Below are the code and all the weights of a small trained network. Each question names an input and a class and asks about switching units off, where a switched-off unit gives its printed mean instead of its output.

import numpy as np


def w(rows, s, z=0):
    codes = np.array(rows[::2]) - 128.0
    scale = np.full(codes.shape[1], s)
    scale[-1] = z or s
    return codes * scale


def norm(h):
    return h / np.sqrt((h * h).mean(-1, keepdims=True) + 1e-5)


def f(y):
    return np.maximum(y, 0)


def log_softmax(a):
    a = a - a.max(-1, keepdims=True)
    return a - np.log(np.exp(a).sum(-1, keepdims=True))


def net(x, mask):
    res = np.array(x, float).reshape(1, 5) / 4 @ E
    u = 0
    for l in range(2):
        y = f(norm(res) @ A[l][:, :-1].T + A[l][:, -1])
        res = res + np.where(mask[u : u + 3], y, B[l][:, -1]) @ B[l][:, :-1]
        u += 3
    return log_softmax(norm(res)[-1] @ U[:, :-1].T + U[:, -1])


A, B = {}, {}
E = w([
[104,151,107,124,106,90,166,153,137,113,125,143],'x0',
[117,181,143,162,153,37,152,10,121,132,103,26],'x1',
[131,113,112,112,125,100,104,151,111,161,104,111],'x2',
[88,179,84,101,138,131,144,112,59,136,187,97],'x3',
[98,104,180,105,197,89,151,143,113,76,72,107],'x4',
],0.013)
A[0] = w([
[185,90,152,195,66,95,114,110,248,147,59,143,1],'0.n1',
[109,147,133,139,121,98,145,98,80,143,169,83,44],'0.n2',
[169,135,97,165,21,129,115,80,181,157,119,114,4],'0.n3',
],0.015,0.0052)
B[0] = w([
[28,155,86,56,144,175,59,69,170,114,139,76,248],'0.n1',
[127,121,59,84,76,192,120,145,138,99,107,145,219],'0.n2',
[208,171,221,246,170,21,177,139,68,198,168,160,211],'0.n3',
],0.011)
A[1] = w([
[157,159,127,160,104,62,152,6,167,97,23,47,21],'1.n1',
[94,98,178,110,203,86,176,104,111,42,40,58,4],'1.n2',
[105,100,137,100,162,151,136,135,160,109,92,102,57],'1.n3',
],0.017,0.0034)
B[1] = w([
[125,25,136,74,117,176,144,228,147,64,89,184,252],'1.n1',
[157,205,151,214,166,104,101,84,99,213,183,106,231],'1.n2',
[174,151,84,121,7,73,181,82,150,133,137,154,183],'1.n3',
],0.012,0.018)
U = w([
[148,10,123,128,78,157,146,185,158,113,68,193,107],'0',
[175,164,148,223,118,71,143,88,123,215,119,140,17],'1',
[26,151,57,82,130,155,99,51,124,124,104,69,252],'2',
],0.011,0.0034)

Each question gives the input, the list of numbers given to net, and the class t.
The units are the neurons (one row each of A and B). Each row of codes is followed by its name. A weight is (code - 128) times the scale printed after its matrix; where a second scale follows, it is the last column's (A, B and U).
mask holds one flag per neuron, layer by layer. A switched-off neuron (its flag False) gives its mean, the last column of its row in B, instead of its output. The means were averaged over made-up inputs and are rounded, as every weight is.
A unit's drop is (log p(t) with every unit on - log p(t) with that unit switched off) / (log p(t) with every unit on - log p(t) with every unit switched off).
The circuit of an input: a set's keep is (log p(t) with only the set's units on - log p(t) with every unit switched off) / (log p(t) with every unit on - log p(t) with every unit switched off). Starting from all 6 units, units are removed one at a time, each time the one whose removal leaves the highest keep (on an exact tie, the one counted first), for as long as the keep stays at least 0.8.
units of the circuit, in order: the units of the circuit, biggest drop first
unit that matters most: the unit with the biggest drop
top k neurons: the k neurons with the biggest drops, biggest first
k most important neurons of layer l: the k neurons of layer l with the biggest drops, biggest first
drop of u: that unit's drop, to one decimal
input [6,6,-7,-5,-2], class 0: unit that matters most -> 1.n1
input [-7,-2,7,6,-7], class 1: units of the circuit, in order -> 1.n1, 0.n1
input [6,-3,0,-5,4], class 2: units of the circuit, in order -> 0.n1, 1.n1
input [6,-6,-2,-6,-7], class 1: top 2 neurons -> 1.n1, 0.n3
input [4,3,6,-7,7], class 1: top 2 neurons -> 1.n2, 0.n2
input [-5,-2,-5,3,0], class 2: top 2 neurons -> 1.n1, 0.n3
input [0,8,5,7,-7], class 0: units of the circuit, in order -> 1.n2, 1.n1
input [-6,0,-7,0,1], class 1: 2 most important neurons of layer 0 -> 0.n2, 0.n1
input [2,-3,1,0,-7], class 1: top 2 neurons -> 1.n1, 0.n3
input [-7,6,-2,-2,-6], class 0: top 3 neurons -> 1.n1, 1.n2, 0.n1
input [-3,2,-1,1,0], class 0: top 2 neurons -> 1.n2, 0.n1
input [8,-7,8,6,-8], class 1: top 2 neurons -> 1.n1, 0.n1
input [7,3,-1,3,1], class 0: top 2 neurons -> 0.n1, 1.n2
input [-3,4,0,1,8], class 1: units of the circuit, in order -> 1.n2
input [8,6,5,-3,-6], class 0: top 2 neurons -> 1.n1, 1.n2
input [-4,-4,4,2,-8], class 1: top 2 neurons -> 1.n1, 0.n3
input [-6,6,-3,-7,-1], class 2: 2 most important neurons of layer 0 -> 0.n1, 0.n2
input [6,3,2,-8,4], class 2: drop of 0.n1 -> 1.6
input [5,7,-7,5,-5], class 0: drop of 1.n1 -> 0.1
input [3,-2,6,-3,4], class 1: drop of 0.n2 -> 0.1
